Below is a small trained network, with its code and all its weights. Each question gives an input and a target symbol and asks what happens when units are switched off, that is, made to give their printed mean instead of their output.

import numpy as np


def w(rows, s, z=0):
    codes = np.array(rows[::2]) - 128.0
    scale = np.full(codes.shape[1], s)
    scale[-1] = z or s
    return codes * scale


def f(y):
    return y / 2 * (1 + np.tanh(0.7978845608 * (y + 0.044715 * y**3)))


def softmax(a):
    e = np.exp(a - a.max(-1, keepdims=True))
    return e / e.sum(-1, keepdims=True)


def log_softmax(a):
    a = a - a.max(-1, keepdims=True)
    return a - np.log(np.exp(a).sum(-1, keepdims=True))


def net(x, mask):
    ids = ['Λβδεζηθμξπτφψ'.index(c) for c in x.split()]
    T = len(ids)
    res = E[ids] + P[:T]
    u = 0
    for l in range(2):
        q, k, v = (res @ M[l].T for M in (Q, K, V))
        z = softmax(np.where(np.tri(T) > 0, q @ k.T / 4**0.5, -1e9)) @ v
        res = res + np.where(mask[u], z, O[l][:, -1]) @ O[l][:, :-1]
        u += 1
        y = f(res @ A[l][:, :-1].T + A[l][:, -1])
        res = res + np.where(mask[u : u + 8], y, B[l][:, -1]) @ B[l][:, :-1]
        u += 8
    return log_softmax(res[-1] @ U[:, :-1].T + U[:, -1])


Q, K, V, O, A, B = {}, {}, {}, {}, {}, {}
E = w([
[152,178,96],'Λ',
[112,142,130],'β',
[123,140,97],'δ',
[136,153,166],'ε',
[74,144,116],'ζ',
[121,132,141],'η',
[76,152,92],'θ',
[98,134,105],'μ',
[47,121,99],'ξ',
[5,155,243],'π',
[54,110,132],'τ',
[89,146,133],'φ',
[162,69,159],'ψ',
],0.023)
P = w([
[144,129,122],'0',
[155,114,138],'1',
[76,91,160],'2',
[164,111,129],'3',
[114,142,182],'4',
[147,106,118],'5',
[73,115,178],'6',
[174,99,130],'7',
[80,158,187],'8',
[171,96,115],'9',
[87,154,186],'10',
[183,91,81],'11',
[173,226,255],'12',
],0.019)
Q[0] = w([
[158,119,160],'0.h1',
[106,103,123],'0.h1',
[122,149,4],'0.h1',
[153,141,83],'0.h1',
],0.015)
K[0] = w([
[196,103,83],'0.h1',
[41,150,156],'0.h1',
[188,155,138],'0.h1',
[83,2,216],'0.h1',
],0.0057)
V[0] = w([
[152,97,76],'0.h1',
[169,11,200],'0.h1',
[96,85,159],'0.h1',
[172,108,54],'0.h1',
],0.011)
O[0] = w([
[31,2,76,40],'0.h1',
[160,67,192,126],'0.h1',
[153,136,127,173],'0.h1',
[25,156,77,4],'0.h1',
],0.0098,0.0039)
A[0] = w([
[142,62,153,157],'0.n1',
[2,130,210,50],'0.n2',
[146,69,176,39],'0.n3',
[96,209,119,146],'0.n4',
[50,34,90,110],'0.n5',
[32,56,251,128],'0.n6',
[140,64,57,255],'0.n7',
[35,141,158,127],'0.n8',
],0.0095,0.0035)
B[0] = w([
[72,151,206,162],'0.n1',
[229,128,94,220],'0.n2',
[131,134,37,157],'0.n3',
[22,61,197,191],'0.n4',
[88,216,168,133],'0.n5',
[93,208,18,254],'0.n6',
[251,37,145,154],'0.n7',
[254,137,191,180],'0.n8',
],0.0057,0.0062)
Q[1] = w([
[129,87,2],'1.h1',
[91,202,72],'1.h1',
[150,118,147],'1.h1',
[241,68,95],'1.h1',
],0.0075)
K[1] = w([
[2,189,173],'1.h1',
[142,146,130],'1.h1',
[99,143,79],'1.h1',
[121,190,141],'1.h1',
],0.0096)
V[1] = w([
[160,114,95],'1.h1',
[122,3,175],'1.h1',
[84,141,116],'1.h1',
[140,84,100],'1.h1',
],0.011)
O[1] = w([
[92,135,3,147],'1.h1',
[123,68,144,3],'1.h1',
[136,103,169,11],'1.h1',
[146,92,98,58],'1.h1',
],0.013,0.0036)
A[1] = w([
[85,113,85,116],'1.n1',
[48,128,25,240],'1.n2',
[244,128,196,110],'1.n3',
[124,157,64,111],'1.n4',
[170,49,93,255],'1.n5',
[26,187,206,129],'1.n6',
[68,254,212,143],'1.n7',
[215,168,155,84],'1.n8',
],0.0093,0.0049)
B[1] = w([
[137,169,70,123],'1.n1',
[198,123,80,145],'1.n2',
[86,193,136,201],'1.n3',
[124,64,131,136],'1.n4',
[254,94,202,145],'1.n5',
[120,18,119,173],'1.n6',
[109,99,107,251],'1.n7',
[67,127,103,197],'1.n8',
],0.0086,0.014)
U = w([
[128,84,4,78],'Λ',
[134,98,146,29],'β',
[198,123,4,147],'δ',
[65,106,166,253],'ε',
[90,57,146,153],'ζ',
[219,126,211,194],'η',
[108,52,71,58],'θ',
[123,183,105,99],'μ',
[200,104,119,158],'ξ',
[79,128,246,62],'π',
[159,132,158,190],'τ',
[108,68,174,96],'φ',
[250,91,90,41],'ψ',
],0.012,0.0049)

Each question gives the input, a string of symbols that net reads in full, and the target symbol t.
The units are the heads (4 rows each of Q, K, V and O) and the neurons (one row each of A and B). Each row of codes is followed by its name. A weight is (code - 128) times the scale printed after its matrix; where a second scale follows, it is the last column's (O, A, B and U).
mask holds one flag per unit, layer by layer, with each layer's heads first. A switched-off unit (its flag False) gives its mean, the last column of its rows in O or B, instead of its output. The means were averaged over made-up inputs and are rounded, as every weight is.
A unit's drop is (log p(t) with every unit on - log p(t) with that unit switched off) / (log p(t) with every unit on - log p(t) with every unit switched off).
The circuit of an input: a set's keep is (log p(t) with only the set's units on - log p(t) with every unit switched off) / (log p(t) with every unit on - log p(t) with every unit switched off). Starting from the 12 units with the biggest drops (on a tie, the unit counted first), units are removed one at a time, each time the one whose removal leaves the highest keep (on an exact tie, the one counted first), for as long as the keep stays at least 0.8.
circuit, biggest first: the units of the circuit, biggest drop first
unit that matters most: the unit with the biggest drop
k most important neurons: the k neurons with the biggest drops, biggest first
top k neurons in layer l: the k neurons of layer l with the biggest drops, biggest first
input μ ε π τ δ Λ ε ε ε μ, target μ: top 2 neurons in layer 0 : (0.n6; 0.n4)
input δ δ Λ ζ η Λ ψ μ η δ δ, target δ: circuit, biggest first : (1.h1; 1.n2)
input δ φ ε ε ζ ε φ ε ξ ε β ψ ψ, target ψ: most important neuron : (0.n7)
input ζ ψ η θ Λ π η Λ ψ Λ, target η: 2 most important neurons : (1.n5; 1.n7)
input δ ψ τ ψ ε η δ Λ θ ψ δ, target ψ: 2 most important neurons : (0.n7; 1.n5)
input ε π Λ β, target μ: circuit, biggest first : (0.h1; 1.h1; 1.n3; 1.n6)
input ζ β η ε ψ ε ε ε μ π ε ε π, target ε: top 3 neurons in layer 0 : (0.n4; 0.n8; 0.n6)
input φ δ ζ ψ θ μ φ Λ η Λ δ Λ, target η: circuit, biggest first : (1.h1; 0.n7; 0.n6)
input ε π δ ξ Λ ψ, target η: 3 most important neurons : (1.n5; 1.n7; 0.n2)
input ε ε ε Λ ε δ η, target δ: 2 most important neurons : (0.n6; 0.n4)
input ε Λ δ θ μ ψ, target η: circuit, biggest first : (1.n5; 1.n7)
input π Λ Λ δ ζ ε ε μ, target μ: circuit, biggest first : (1.h1; 0.h1; 1.n6)
input ε μ ε Λ Λ ζ δ ε ε δ ζ, target δ: circuit, biggest first : (1.h1; 1.n2)
input μ ξ η π, target μ: circuit, biggest first : (0.n6)
input Λ δ θ Λ ζ δ ξ ψ ε ε ψ ε, target η: circuit, biggest first : (0.n6; 1.n5; 1.n7)
input Λ π ε π Λ π ε η δ ε δ θ, target μ: circuit, biggest first : (0.h1; 1.h1; 1.n3; 1.n8)
input ε τ ε η δ ε δ ε δ Λ β ε δ, target ε: top 3 neurons in layer 0 : (0.n6; 0.n2; 0.n3)
input δ ψ ε π ξ ε δ δ ε ε μ ε ζ, target ε: top 2 neurons in layer 1 : (1.n5; 1.n2)
input ζ δ δ δ Λ Λ δ η ζ ψ ε δ, target η: 2 most important neurons : (1.n5; 0.n7)
input ε ζ Λ ε Λ δ ε π τ ε, target μ: 3 most important neurons : (1.n3; 0.n4; 1.n6)
input ψ ε ε ψ Λ ζ, target η: unit that matters most : 0.n1
input τ π δ δ ε φ ζ π ε ζ θ δ, target μ: 2 most important neurons : (1.n3; 1.n8)
input τ η π δ, target μ: 2 most important neurons : (0.n6; 1.n3)
input ε π ε ε ε ε ψ π, target μ: 4 most important neurons : (0.n2; 0.n6; 0.n4; 0.n3)
